Here is a tiny trained network, its code and every weight. The questions are about switching its units off for an input and a target symbol, where a switched-off unit gives its printed mean instead of its output.

import numpy as np


def w(rows, s, z=0):
    codes = np.array(rows[::2]) - 128.0
    scale = np.full(codes.shape[1], s)
    scale[-1] = z or s
    return codes * scale


def norm(h):
    return h / np.sqrt((h * h).mean(-1, keepdims=True) + 1e-5)


def f(y):
    return np.maximum(y, 0)


def softmax(a):
    e = np.exp(a - a.max(-1, keepdims=True))
    return e / e.sum(-1, keepdims=True)


def log_softmax(a):
    a = a - a.max(-1, keepdims=True)
    return a - np.log(np.exp(a).sum(-1, keepdims=True))


def net(x, mask):
    ids = ['αγδεηθλμξπστφψω'.index(c) for c in x.split()]
    T = len(ids)
    res = E[ids] + P[:T]
    r = norm(res)
    for j in range(2):
        rows = slice(2 * j, 2 * j + 2)
        q, k, v = (r @ M[0][rows].T for M in (Q, K, V))
        z = softmax(np.where(np.tri(T) > 0, q @ k.T / 2**0.5, -1e9)) @ v
        o = O[0][rows]
        res = res + np.where(mask[j], z, o[:, -1]) @ o[:, :-1]
    y = f(norm(res) @ A[0][:, :-1].T + A[0][:, -1])
    res = res + np.where(mask[2:18], y, B[0][:, -1]) @ B[0][:, :-1]
    return log_softmax(norm(res)[-1] @ U[:, :-1].T + U[:, -1])


Q, K, V, O, A, B = {}, {}, {}, {}, {}, {}
E = w([
[89,180,97,112,105,145],'α',
[138,114,84,170,96,60],'γ',
[105,166,215,143,21,69],'δ',
[120,216,146,76,60,86],'ε',
[91,164,95,109,185,173],'η',
[57,139,58,255,26,160],'θ',
[151,56,108,189,97,145],'λ',
[173,95,164,173,122,171],'μ',
[80,88,154,43,157,98],'ξ',
[123,75,67,85,115,89],'π',
[141,146,201,139,125,138],'σ',
[130,127,38,167,149,239],'τ',
[149,155,47,123,180,114],'φ',
[176,212,100,80,129,67],'ψ',
[89,124,133,150,196,98],'ω',
],0.022)
P = w([
[127,209,112,254,155,182],'0',
[63,222,116,238,129,134],'1',
[181,84,127,60,127,130],'2',
[172,97,123,58,139,116],'3',
[151,127,115,85,146,104],'4',
[133,175,113,147,145,119],'5',
],0.008)
Q[0] = w([
[82,164,117,217,67,107],'head 1',
[130,59,112,101,61,98],'head 1',
[103,88,2,108,189,102],'head 2',
[166,120,222,96,142,112],'head 2',
],0.0077)
K[0] = w([
[111,143,94,191,33,110],'head 1',
[134,52,63,33,52,2],'head 1',
[110,144,135,140,239,109],'head 2',
[236,160,149,165,169,94],'head 2',
],0.0069)
V[0] = w([
[88,186,171,129,214,222],'head 1',
[179,204,117,200,135,98],'head 1',
[96,67,206,87,143,101],'head 2',
[40,99,156,2,110,190],'head 2',
],0.0064)
O[0] = w([
[144,58,148,37,147,125,121],'head 1',
[181,53,199,14,147,146,237],'head 1',
[34,179,199,254,165,152,6],'head 2',
[56,122,167,144,130,208,2],'head 2',
],0.0086,0.0032)
A[0] = w([
[242,151,233,143,158,236,81],'neuron 1',
[156,16,194,214,59,157,130],'neuron 2',
[1,107,136,62,152,156,134],'neuron 3',
[193,78,144,104,112,163,59],'neuron 4',
[188,129,85,109,116,118,201],'neuron 5',
[115,197,250,139,76,102,220],'neuron 6',
[65,74,32,126,97,145,18],'neuron 7',
[158,46,92,180,98,38,183],'neuron 8',
[120,193,184,187,9,107,47],'neuron 9',
[169,137,13,143,136,146,97],'neuron 10',
[198,65,128,222,141,155,158],'neuron 11',
[134,75,84,111,204,92,155],'neuron 12',
[124,19,122,218,83,138,68],'neuron 13',
[30,105,138,165,113,179,154],'neuron 14',
[177,153,215,88,48,174,117],'neuron 15',
[62,92,107,171,104,213,2],'neuron 16',
],0.0096,0.0033)
B[0] = w([
[1,46,116,126,125,76,194],'neuron 1',
[170,222,66,86,196,170,219],'neuron 2',
[172,181,119,82,118,122,185],'neuron 3',
[115,183,76,197,107,62,183],'neuron 4',
[112,134,153,138,53,132,249],'neuron 5',
[117,93,197,137,218,160,195],'neuron 6',
[62,84,72,154,139,125,186],'neuron 7',
[167,134,198,184,132,131,255],'neuron 8',
[154,149,195,160,79,207,198],'neuron 9',
[74,57,159,147,116,158,235],'neuron 10',
[99,218,84,69,186,58,218],'neuron 11',
[155,115,166,196,168,188,211],'neuron 12',
[167,203,118,52,181,116,198],'neuron 13',
[74,242,184,110,128,144,168],'neuron 14',
[46,63,144,122,99,124,201],'neuron 15',
[84,142,131,115,187,142,161],'neuron 16',
],0.0092,0.007)
U = w([
[85,113,100,36,45,144,232],'α',
[172,139,140,212,90,55,190],'γ',
[96,118,222,168,128,150,67],'δ',
[79,115,172,69,66,127,137],'ε',
[128,105,84,38,182,231,7],'η',
[84,212,62,181,103,178,158],'θ',
[197,215,60,160,182,99,55],'λ',
[52,150,89,133,163,2,178],'μ',
[58,185,145,131,170,149,205],'ξ',
[65,74,83,230,82,97,121],'π',
[35,46,151,103,163,82,168],'σ',
[82,60,14,132,139,191,144],'τ',
[222,52,75,138,158,149,166],'φ',
[174,144,111,68,67,64,204],'ψ',
[169,106,179,163,253,130,1],'ω',
],0.012,0.0031)

Each question gives the input, a string of symbols that net reads in full, and the target symbol t.
The units are the heads (2 rows each of Q, K, V and O) and the neurons (one row each of A and B). Each row of codes is followed by its name. A weight is (code - 128) times the scale printed after its matrix; where a second scale follows, it is the last column's (O, A, B and U).
mask holds one flag per unit, heads first, then neurons. A switched-off unit (its flag False) gives its mean, the last column of its rows in O or B, instead of its output. The means were averaged over made-up inputs and are rounded, as every weight is.
A unit's drop is (log p(t) with every unit on - log p(t) with that unit switched off) / (log p(t) with every unit on - log p(t) with every unit switched off).
The circuit of an input: a set's keep is (log p(t) with only the set's units on - log p(t) with every unit switched off) / (log p(t) with every unit on - log p(t) with every unit switched off). Starting from the 12 units with the biggest drops (on a tie, the unit counted first), units are removed one at a time, each time the one whose removal leaves the highest keep (on an exact tie, the one counted first), for as long as the keep stays at least 0.8.
circuit, biggest first: the units of the circuit, biggest drop first
unit that matters most: the unit with the biggest drop
k most important neurons: the k neurons with the biggest drops, biggest first
heads that matter: for each layer, one digit per head in row order, 1 if its drop is at least 0.15 and else 0, layers parted by /
drop when u is switched off: that unit's drop, to one decimal
input ω ψ γ δ, target δ: circuit, biggest first -> neuron 6; neuron 9
input ψ α ξ, target ψ: unit that matters most -> neuron 3
input γ π π λ ψ η, target η: heads that matter -> 00
input ψ μ μ, target μ: circuit, biggest first -> neuron 1; neuron 4; neuron 11
input α σ φ, target φ: heads that matter -> 00
input γ ε μ π δ, target δ: 2 most important neurons -> neuron 6; neuron 9
input τ ξ λ ξ, target ξ: circuit, biggest first -> head 2; head 1
input ε γ θ η φ, target φ: circuit, biggest first -> neuron 11; neuron 14; neuron 2
input φ λ δ ψ ε ψ, target ψ: heads that matter -> 00
input δ δ π, target π: heads that matter -> 10
input τ ω σ, target σ: heads that matter -> 00
input τ ξ μ φ, target τ: heads that matter -> 11
input ψ τ φ θ γ ξ, target ψ: drop when neuron 9 is switched off -> 0.0
input λ θ π, target π: drop when head 1 is switched off -> 0.3
input τ ω τ π σ, target σ: drop when neuron 1 is switched off -> 0.2
input φ γ ω μ π μ, target μ: drop when neuron 1 is switched off -> 0.3
input δ τ μ π τ γ, target γ: most important neuron -> neuron 8
